Below are the code and all the weights of a small trained network. Each question names an input and a class and asks about switching units off, where a switched-off unit gives its printed mean instead of its output.

import numpy as np


def w(rows, s, z=0):
    codes = np.array(rows[::2]) - 128.0
    scale = np.full(codes.shape[1], s)
    scale[-1] = z or s
    return codes * scale


def norm(h):
    return h / np.sqrt((h * h).mean(-1, keepdims=True) + 1e-5)


def f(y):
    return np.maximum(y, 0)


def log_softmax(a):
    a = a - a.max(-1, keepdims=True)
    return a - np.log(np.exp(a).sum(-1, keepdims=True))


def net(x, mask):
    res = np.array(x, float).reshape(1, 3) / 4 @ E
    u = 0
    for l in range(2):
        y = f(norm(res) @ A[l][:, :-1].T + A[l][:, -1])
        res = res + np.where(mask[u : u + 4], y, B[l][:, -1]) @ B[l][:, :-1]
        u += 4
    return log_softmax(norm(res)[-1] @ U[:, :-1].T + U[:, -1])


A, B = {}, {}
E = w([
[194,193,91,11,68,173,37,85,191],'x0',
[149,131,91,227,254,197,64,185,44],'x1',
[207,114,11,168,88,110,139,29,213],'x2',
],0.0067)
A[0] = w([
[123,109,136,190,201,150,42,112,183,187],'L0N1',
[138,112,171,71,130,78,121,53,114,250],'L0N2',
[124,17,184,141,218,111,149,177,27,50],'L0N3',
[254,146,164,126,62,182,179,106,136,96],'L0N4',
],0.0069,0.0015)
B[0] = w([
[116,109,216,111,122,126,138,133,127,206],'L0N1',
[83,25,107,128,157,191,141,216,102,204],'L0N2',
[169,211,143,233,72,32,173,151,6,255],'L0N3',
[87,172,155,152,169,133,214,95,116,190],'L0N4',
],0.011,0.0063)
A[1] = w([
[140,202,83,32,205,199,60,79,169,124],'L1N1',
[173,68,178,97,156,124,5,129,79,92],'L1N2',
[191,254,176,144,233,90,20,187,112,2],'L1N3',
[76,81,42,194,150,83,146,36,146,65],'L1N4',
],0.0064,0.002)
B[1] = w([
[105,117,90,166,185,171,149,160,8,242],'L1N1',
[176,24,94,152,71,53,109,31,212,181],'L1N2',
[144,82,113,109,113,89,22,130,182,254],'L1N3',
[140,254,156,116,125,109,46,83,238,205],'L1N4',
],0.01,0.0044)
U = w([
[170,39,107,130,127,104,26,92,150,48],'0',
[134,207,178,211,119,44,137,204,54,250],'1',
[137,142,62,119,200,231,146,115,56,51],'2',
[144,209,118,156,131,130,160,36,251,82],'3',
[60,59,170,38,67,126,180,175,154,122],'4',
],0.013,0.0024)

Each question gives the input, the list of numbers given to net, and the class t.
The units are the neurons (one row each of A and B). Each row of codes is followed by its name. A weight is (code - 128) times the scale printed after its matrix; where a second scale follows, it is the last column's (A, B and U).
mask holds one flag per neuron, layer by layer. A switched-off neuron (its flag False) gives its mean, the last column of its row in B, instead of its output. The means were averaged over made-up inputs and are rounded, as every weight is.
A unit's drop is (log p(t) with every unit on - log p(t) with that unit switched off) / (log p(t) with every unit on - log p(t) with every unit switched off).
The circuit of an input: a set's keep is (log p(t) with only the set's units on - log p(t) with every unit switched off) / (log p(t) with every unit on - log p(t) with every unit switched off). Starting from all 8 units, units are removed one at a time, each time the one whose removal leaves the highest keep (on an exact tie, the one counted first), for as long as the keep stays at least 0.8.
units of the circuit, in order: the units of the circuit, biggest drop first
unit that matters most: the unit with the biggest drop
top k neurons: the k neurons with the biggest drops, biggest first
k most important neurons of layer l: the k neurons of layer l with the biggest drops, biggest first
drop of u: that unit's drop, to one decimal
input [6,0,5], class 2: unit that matters most	L0N3
input [-1,-7,2], class 4: 2 most important neurons of layer 0	[L0N2 L0N3]
input [-7,-8,2], class 4: top 2 neurons	[L0N3 L0N2]
input [-5,3,7], class 3: units of the circuit, in order	[L1N4 L0N3]
input [-8,-2,6], class 3: units of the circuit, in order	[L1N4 L0N3]
input [7,4,-3], class 0: 2 most important neurons of layer 1	[L1N2 L1N3]
input [-6,-6,2], class 4: 2 most important neurons of layer 0	[L0N3 L0N2]
input [5,4,7], class 2: units of the circuit, in order	[L0N3 L1N1]
input [8,6,6], class 2: units of the circuit, in order	[L1N1 L0N3]
input [5,4,3], class 2: top 3 neurons	[L0N3 L1N1 L0N4]
input [2,5,4], class 0: 2 most important neurons of layer 0	[L0N1 L0N3]
input [5,-3,2], class 2: 2 most important neurons of layer 0	[L0N3 L0N1]
input [5,-7,3], class 4: top 3 neurons	[L0N2 L0N3 L1N4]
input [-6,-7,-1], class 4: unit that matters most	L0N3
input [1,3,0], class 0: top 3 neurons	[L0N4 L1N3 L1N2]
input [6,4,-8], class 0: units of the circuit, in order	[L1N3 L1N2]
input [-6,0,7], class 3: top 2 neurons	[L0N3 L1N4]
input [-5,-8,2], class 4: top 2 neurons	[L0N2 L0N3]
input [3,-1,-4], class 4: top 2 neurons	[L0N3 L1N3]
input [6,-1,1], class 2: top neuron	[L0N3]
input [8,8,2], class 0: drop of L0N1	0.2
input [2,-2,-4], class 4: drop of L0N3	0.4
